Known rows:
brasku: [ 0.40  0.96 -1.19 -0.11 -0.57  1.95 -1.32  2.05  0.80  0.14 -1.15  0.72
  0.12 -0.74 -0.97  0.93 -0.89  0.08 -1.34  0.14 -2.87  0.77  2.23 -1.14
  0.74  4.04 -1.20  1.38 -0.59]
siflon: [ 0.58 -0.01  2.92  0.88 -0.65  0.24  0.36 -0.09 -0.62 -0.32 -1.03  0.07
 -0.36 -2.17  1.09 -1.57 -0.72  0.81  0.51  0.73 -0.85 -1.24  0.03 -1.68
  0.68  3.68  1.67 -2.17 -0.90]
drebres: [-1.13 -0.82 -3.27  0.27  1.77  1.85  1.20 -0.34  0.39  1.33  0.12 -1.94
 -0.54 -0.43  0.62  0.60 -0.51  1.42 -3.44 -0.46 -0.48  1.11  1.10  1.75
 -2.08 -0.83 -2.78 -1.70 -2.26]
piflos: [-1.39 -0.46  0.91  1.90 -1.12 -0.80 -0.48  2.45 -0.07 -1.13 -1.07  0.84
  1.16  0.91 -0.09  2.19 -1.03  0.03  0.02  0.26 -2.50  2.10  1.18  0.59
  2.01  4.17  1.35  2.09  0.85]
keskan: [-2.45  0.82 -1.13  3.00  1.96 -1.83  1.16 -1.05 -0.06 -0.36 -0.76 -0.24
  0.21  1.82  2.30  1.17  0.94  0.73 -0.90 -1.35  0.75  3.32 -4.56  1.99
 -1.46 -1.74  0.30  0.50 -0.05]
bragastus: [-0.47 -0.47 -3.18 -0.85  1.58 -0.26  1.74 -0.59 -1.17  1.28  3.64 -3.34
 -1.98 -0.59 -1.94 -1.00 -0.35  0.14 -3.23 -0.43  0.86  1.05  2.39  2.68
 -2.63 -3.95 -2.48 -0.73 -2.11]
skupe: [ 2.13 -0.30 -0.74 -1.85  1.56 -2.36 -0.30 -3.21 -1.80  3.09  2.72 -0.06
  0.23  3.30  0.10 -0.01  1.52 -0.70  0.71 -0.09  3.05 -1.53 -2.51 -1.38
 -0.86 -4.48  0.74 -1.95  1.60]
kalivi: [-1.23 -0.18 -1.77  1.53  0.96  0.26  1.66 -1.07  0.77  0.51 -0.63 -0.76
 -0.42 -0.40  2.40  1.27  0.31  1.77 -1.41 -0.26  0.75  0.46 -1.41  2.19
 -1.85 -1.99 -1.19 -0.38 -0.59]
zape: [-0.25 -1.53  1.04 -1.83  2.09  2.19 -0.95 -1.01 -0.13  1.34 -2.50  0.54
  0.20 -0.63 -2.18  1.35 -0.28 -0.36 -1.22  0.10  0.12  2.71  3.59  1.26
 -0.23 -2.04 -1.73  2.16 -0.37]
truzi: [-2.50  0.05  1.19  1.92 -1.52  1.87  0.79  1.76  1.27 -1.77 -0.21 -1.45
  0.34 -1.79  1.39 -1.78 -0.23  0.97 -0.71 -0.07 -1.03 -1.36 -0.94  0.60
 -0.06  2.00  0.30 -0.41 -1.08]
klamu: [ 3.06  0.05  0.44 -2.12  2.69 -2.11  2.08 -4.00 -0.67 -0.30  3.19  0.61
 -2.40  0.75 -0.01 -0.15 -0.25 -0.80  2.50  0.30  1.70 -0.68  1.78  2.50
 -0.26 -3.01 -0.09 -1.85 -1.00]
plugo: [-0.13  0.47  1.11 -1.39  1.89  1.65 -1.65 -1.36 -0.05  1.03 -3.06  1.64
  1.02  1.24 -0.53  0.82  1.04 -0.97  0.83 -0.52  1.10  2.11 -0.49  0.17
 -0.21 -2.85 -0.70  3.78  0.79]
guro: [-0.38  1.14  2.44  0.79 -1.41  2.06 -1.34  1.24  0.41  0.48 -1.00  0.70
  0.21  0.35  0.71 -0.45 -0.62 -0.23 -0.16  0.27 -2.26 -1.08  0.07 -0.28
  0.85  3.27  1.08  2.72 -0.46]
revar: [ 1.06 -0.46 -0.40  0.42 -0.82 -0.88 -0.66  0.12  0.47 -0.13 -1.54  1.41
  1.53 -0.35  1.51  0.15  0.49  0.76  1.52  0.59  0.01 -1.76 -1.87 -3.91
  0.95  2.62  1.15 -2.34  1.29]
steskul: [-1.06 -2.65 -1.10 -0.68 -0.08 -0.91  1.85 -0.36 -0.27  0.97  3.97 -2.52
 -0.07  1.27  0.05  0.58  0.28  0.88 -1.27  0.03  2.31 -2.11  0.11  2.81
 -1.60 -5.18 -0.96 -0.68  0.66]
brulobra: [ 1.05  0.36  0.06  0.90 -0.72 -1.49  0.04 -0.02  0.38 -1.24 -1.77  1.32
  0.17 -2.09  0.34 -0.35 -0.29  0.53  1.02  0.38 -1.07 -0.31 -0.47 -2.66
  1.40  3.53  0.74 -2.25  0.63]
fotrul: [ 0.31  0.49  3.07 -0.44 -0.30  3.09  0.04  0.62  1.96 -2.01 -0.07  1.44
 -0.81 -0.13  1.76  0.28 -1.71 -0.29  2.40  0.91 -2.60 -1.86  2.95  2.18
  1.88  4.00  0.43  1.84 -2.27]
dogi: [-1.72  1.05 -1.77 -0.99  2.56  1.84 -0.63 -0.21  0.74 -0.52 -3.22 -0.57
  0.44 -0.54 -0.44 -1.82  1.37 -0.37 -1.24 -1.55  1.91  3.46 -2.32 -0.33
 -1.69 -3.72 -2.61  0.24 -1.02]
drulak: [-0.60  0.35  2.15  0.56 -1.49  2.15 -1.07  1.17  0.52  0.18 -0.63  0.48
  0.04 -0.31  0.39 -0.04 -0.75  0.30 -0.04  0.37 -2.42 -1.25  1.33 -0.05
  1.07  3.23  1.11  2.42 -0.71]

Facts:
brabrir pigro [bikleklur,drebres,bragastus]
bribrik pigro [budum,siflon]
bribrutru pigro [brasku,bragastus]
bripim pigro [stozi,grova]
dedrir pigro [truzi]
dezitir pigro [ronozok,drulak]
dogi pigro [trumek,kufa,bikleklur,griflipler]
durel pigro [stopli,zape]
feska pigro [mebeduk]
figum pigro [steskul,kuvem,labobu,vute]
fliskon pigro [klepor]
flobrok pigro [plogo]
gremom pigro [dade,kufel,pliplon]
keskan pigro [piflos,bilim,nakles,pliplon]
kitevi pigro [guvol,sibos,teskal,megrem,greflak]
klasku pigro [gibrel,plastogur,drebres]
klasu pigro [kuvem,sikloplar]
lanim pigro [bragastus,kubranel]
lokluk pigro [fuzik,kubranel,stopli]
lomol pigro [regun]
lorom pigro [mebim,brinogo]
luko pigro [susar,flanir,losam]
meza pigro [bruflun,fotrul,klamu]
monok pigro [dubropo,fotrul]
plugo pigro [fleskir,fuvudak,pletrum]
pura pigro [plogo]
revar pigro [steskul]
riren pigro [dubropo,nipedrum]
rutrul pigro [suful,kufel]
sidradral pigro [trenel,teskal]
skeku pigro [gibrel,koskur]
skupe pigro [garu,grobruk,labobu]
stanal pigro [klaflir,kufel]
stidrul pigro [gapli,stubuk,fotrul]
stukligrar pigro [garu]
tanos pigro [flenim,koskur,grova]
trebrak pigro [bedra,zape]
tridra pigro [mipler,koskur]
truvuplo pigro [ruloro,pluplek,raplon,grobruk,stidros,grova]
vovu pigro [mugres,lodos]
zibritur pigro [soplik,tilel,pliplon]
stiklik f <- bedra,fleskir,fliskon,flobrok,lanim,mebeduk,monok,mugres,niklus,nipedrum,riren,rovi,ruloro,stidros,stidrul,tilel,vovu
stiklik c <- bikleklur,bruflun,drulak,fotrul,fuvudak,garu,gibrel,gremom,griflipler,guro,guvol,klasku,kufel,lokluk,lorom,plotri,siflon,sikloplar,skeku,soplik,stozi,truzi
stiklik b <- bilim,bragastus,bribrutru,bripim,fuzik,gaklabra,grova,klamu,koskur,kuvem,luko,mebim,raplon,skupe,steskul,stopli,stubuk,tanos,teklu,zibritur
stiklik d <- brabrir,dogi,durel,feska,flenim,greflak,kitevi,kliskan,losam,plugo,pluplek,regun,skuflotre,truvuplo,zape
stiklik a <- brasku,bribrik,brinogo,brulobra,budum,dedrir,dezitir,dubropo,flanir,gapli,grobruk,klaflir,klasu,klepor,kufa,labobu,lodos,lomol,meza,nakles,piflos,plastogur,plogo,pura,revar,ronozok,sidradral,skeskar,stanal,susar,trebrak,trenel,trumek,vute
stiklik e <- dade,drebres,figum,kalivi,keskan,kubranel,megrem,mipler,pletrum,pliplon,rutrul,sibos,skire,stukligrar,suful,teskal,tridra
letun 964 <- bedra,brabrir,brasku,bribrik,dade,drulak,dubropo,durel,feska,fleskir,flobrok,fotrul,gapli,gremom,griflipler,guro,guvol,klasku,klasu,klepor,kliskan,kuvem,lodos,lorom,mebim,meza,mugres,nipedrum,piflos,pletrum,plugo,pura,regun,ronozok,ruloro,rutrul,skire,stidros,stozi,stubuk,tridra,trumek,vute,zape
letun 651 <- bikleklur,bilim,bragastus,bribrutru,bruflun,dezitir,dogi,drebres,flenim,fuvudak,fuzik,garu,greflak,kalivi,keskan,kitevi,kufel,labobu,lokluk,losam,mebeduk,monok,niklus,plastogur,pluplek,raplon,riren,rovi,sikloplar,skeku,steskul,stopli,suful,susar,tanos,teklu,teskal,trenel,truzi
letun 846 <- brinogo,bripim,brulobra,budum,dedrir,figum,flanir,fliskon,gaklabra,gibrel,grobruk,grova,klaflir,klamu,koskur,kubranel,kufa,lanim,lomol,luko,megrem,mipler,nakles,pliplon,plogo,plotri,revar,sibos,sidradral,siflon,skeskar,skuflotre,skupe,soplik,stanal,stidrul,stukligrar,tilel,trebrak,truvuplo,vovu,zibritur

Rows:
No name comes twice in this set of rows, the named rows included.
[-1.90  0.56 -0.24  1.07 -0.77  3.07  0.20  2.20  1.00 -0.93 -0.03 -2.67
 -0.32 -2.59  0.26 -2.57 -0.89  0.89 -2.88 -0.28 -1.88 -0.06  0.53  0.01
 -0.63  2.83 -1.10 -1.62 -2.67] : bikleklur
[-3.88 -1.61  2.38  3.35 -0.76  0.06  1.32  2.85 -0.02 -2.55  0.34 -2.18
  0.66 -0.99  1.17 -0.83 -1.29  0.91 -1.00  0.04 -1.40  1.23 -0.82  1.85
  0.63  3.22  1.83 -0.80 -1.20] : kufel
[-1.89 -0.19 -1.55  1.97 -1.58  0.38  1.02  2.10  1.98 -2.35 -0.82 -0.54
  0.62 -2.29  1.14 -0.26  0.06  1.42 -0.19 -0.08 -0.64 -0.76 -0.19  0.26
  0.16  1.50 -0.71 -0.45 -0.07] : susar
[ 1.37 -1.27 -0.24 -0.11  1.46 -1.12  0.19 -2.80 -0.38  2.70 -1.00  1.01
  0.31  1.94  2.25  1.48  0.81  1.24  0.17  0.02  1.52 -1.02 -1.83 -1.60
 -0.65 -0.59  0.02 -2.78  0.92] : stukligrar
[ 2.73  2.86  0.56 -2.55 -0.02 -1.92  0.07 -1.34 -0.54 -2.94  2.19  1.44
 -1.61  0.74 -1.14 -2.40 -0.04 -2.75  4.10 -0.23  1.97 -0.99 -1.27 -0.16
  1.30 -1.62  1.14 -1.69 -0.05] : stidrul
[-2.73 -2.04  1.16  1.25 -1.83  2.60  0.12  2.29  1.31 -0.85  0.72 -2.33
  1.61 -0.65  2.18 -1.00 -0.24  1.59 -0.70  0.46 -0.50 -3.05 -0.94 -0.06
  0.17  1.55 -0.06 -2.06 -0.39] : garu
[-0.89 -0.75  3.80  2.34 -0.08 -1.68  0.67  0.67 -1.38 -0.91 -0.70  0.08
  0.30 -0.70  0.78 -0.92 -1.15  0.20  0.08  0.51 -1.06  1.22 -0.42 -0.84
  1.64  4.50  3.18 -2.22 -0.52] : soplik
[ 0.69 -2.22 -0.15 -1.87  0.08 -0.54  0.17 -1.31 -1.17  3.01  3.70 -0.57
 -0.12  3.33 -0.85  2.52  0.05 -0.42 -0.14  0.90  0.72 -1.83  2.35  2.62
 -0.47 -3.63 -0.25  2.10  1.11] : kuvem
[ 1.85 -0.31 -1.30 -0.29  2.84 -0.95  0.99 -2.78 -1.34  2.78 -1.35 -0.41
 -1.51 -1.30 -0.16  0.99 -0.68  1.51 -2.22 -0.01 -0.19  1.67  2.19 -0.16
 -1.25  0.44 -1.03 -2.54 -1.77] : kubranel
[ 0.64 -1.51  1.67 -1.52  2.63 -0.44 -0.10 -2.23 -0.79  0.37 -3.32  0.85
  0.40 -1.01 -0.27 -0.14  0.49  0.13  0.73  0.15  2.37  1.83  0.45 -0.90
 -0.06 -2.20 -0.04 -1.63  0.15] : skuflotre
[ 1.67  0.59  0.26 -2.29  1.99 -0.43  0.99 -2.96  0.17  0.18  3.46  0.93
 -2.02  2.31 -0.59  1.92 -0.18 -1.52  1.74  0.36  0.46 -1.06  3.02  4.42
 -0.20 -3.41 -0.58  2.61 -0.66] : stubuk
[ 1.76 -3.09 -0.45 -2.24  1.62 -1.49  0.86 -2.34 -1.82  2.98  3.67 -1.87
 -0.34  2.50 -0.97  0.99 -0.37  0.09 -0.59  0.69  2.07 -1.83  2.05 -0.12
 -0.58 -2.58 -0.18 -3.85  0.18] : grova
[ 2.77  2.82 -1.31 -2.38 -0.18 -1.91 -1.20 -0.25 -1.88 -0.11  1.69 -0.42
 -1.94 -0.57 -3.81 -3.41 -0.10 -2.33 -0.40 -0.49  1.00  1.36 -0.42 -2.84
 -0.36 -1.15  0.52 -1.90 -0.33] : lanim
[-1.77  2.14  3.19  2.58 -0.29 -0.01 -1.48  1.40 -0.33 -0.41 -0.86  1.03
  0.90  2.37  0.61  0.22 -0.02 -1.02  0.35 -0.49 -2.04  2.58 -2.89 -0.69
  1.13  3.95  2.47  3.16  0.03] : gremom

The same things again, as new rows of numbers:
Known rows:
rutrul: [-2.12 -1.65  0.25  0.01  1.00 -2.85 -1.68 -2.38 -2.63 -3.59 -0.90 -0.39
  1.92]
kufel: [ 1.24  3.45 -0.57  4.46 -0.95 -2.01  1.78 -2.12 -4.69  0.42  0.09 -3.72
 -0.10]
lanim: [ 2.96 -2.01  3.27  0.17 -2.39 -1.95 -4.21 -1.25 -1.70 -0.78 -0.07  1.94
 -2.51]
dedrir: [-0.74 -2.18  0.24 -0.88 -0.22  0.36 -1.44 -1.05 -0.13 -0.46  2.07  3.06
 -1.51]
kufa: [ 1.88 -0.25  0.67 -3.16 -1.13 -0.21 -0.58 -1.00  1.13  0.49  1.58  1.42
 -3.25]
truvuplo: [-3.38 -4.91 -0.33  1.77  0.91  4.05  0.06  4.54  5.00  2.64 -0.08  4.97
 -0.03]
pluplek: [-1.76 -0.68 -3.58  0.05 -0.10  4.86  2.90  4.78  3.30  3.82 -1.12  0.34
 -0.39]
plastogur: [ 2.61  1.18 -1.91 -3.02 -1.89  1.58 -1.40  0.89 -0.90  0.51 -0.29 -0.56
 -0.99]
fuzik: [ 1.88  2.97  0.77 -1.91 -3.41  3.26  3.35  3.56  2.83  1.68  1.61  0.03
  2.99]
soplik: [ 0.42  0.96  2.19  5.23  0.44 -3.30  1.06 -3.30 -2.71  0.44  1.60 -1.00
 -1.78]
nakles: [-1.91 -0.76 -0.97 -1.17 -0.08 -0.70  1.40 -2.83 -0.89 -0.14  2.79  1.48
 -2.64]
skire: [ 0.23 -0.03 -0.05 -0.93  1.63 -2.29 -1.64 -1.85 -1.16 -2.20 -1.53 -1.46
  0.44]
flobrok: [-0.55 -1.68  0.65 -0.14  0.87 -3.02 -2.45 -1.88 -2.07 -2.40 -2.16 -1.22
  0.42]
stidrul: [-0.23 -2.84  1.40  2.07 -0.77 -2.08 -3.08 -2.23 -3.14 -1.26  1.08  1.85
 -1.69]
klepor: [-1.00  0.28 -1.28 -3.44  1.39 -1.17  0.12 -1.08  1.01 -1.43 -0.63 -1.07
 -0.08]
trenel: [ 0.37  0.81 -2.91 -2.06 -1.56  1.40  0.26 -0.33 -2.13 -0.07  0.93 -0.45
 -0.40]
dade: [-1.85  0.50 -0.81 -0.72  1.41 -2.99  0.64 -3.38 -2.00 -2.47 -0.22 -1.93
  0.17]
fuvudak: [ 2.65  2.63  0.51  4.54 -0.97 -1.08 -0.20 -0.64 -3.87  0.60 -0.83 -3.14
  0.22]
dubropo: [-1.29  0.94 -1.65 -3.50  1.17 -1.37  0.85 -1.45  0.52 -1.71 -0.44 -1.21
 -0.58]

Rows:
No name comes twice in this set of rows, the named rows included.
[ 0.23 -2.89  0.10  2.78  2.59  0.17 -4.67 -0.84 -2.10 -0.39  0.98  2.67
 -1.05] : figum
[ 2.78  3.81  0.81 -2.69 -3.72  3.24  3.62  3.25  3.67  2.46  1.47 -0.17
  2.36] : bragastus
[-1.44 -1.04  2.55  0.85 -0.83  2.43  1.99  2.12  3.84  0.81  2.99  4.17
  3.16] : luko
[-0.94 -0.30 -2.58 -2.15  3.80  0.45 -0.96 -0.38  0.91 -0.52 -0.97 -0.91
 -0.37] : vute
[ 0.77 -1.14  0.51 -0.25  2.24 -0.99 -4.30 -0.18 -0.95 -1.91 -2.38 -0.06
  1.00] : tridra
[-0.94  0.69  2.03  0.14 -0.33  2.46  3.00  1.53  4.20  1.69  3.26  2.93
  1.77] : gaklabra
[ 2.31  0.00  0.50  0.59  1.69 -0.47 -2.37 -1.77 -0.80  0.68  1.10  0.06
 -3.45] : mipler
[ 1.56  1.02 -1.68  0.52 -1.12 -0.78 -1.42 -0.80 -4.43  0.13 -0.92 -1.75
 -1.64] : mebeduk
[ 0.58  2.28 -2.15  0.60  1.29  5.63  2.30  4.16  2.93  3.19  1.16  0.35
  2.64] : raplon
[-4.91 -3.19  0.27 -1.82 -1.40  0.74  2.76  3.50  4.64 -0.26 -2.40  1.65
  2.74] : plugo
[-0.93 -2.69 -1.17  0.03  2.07  1.39 -2.19 -0.43  0.01  0.08  1.81  2.96
 -1.61] : revar

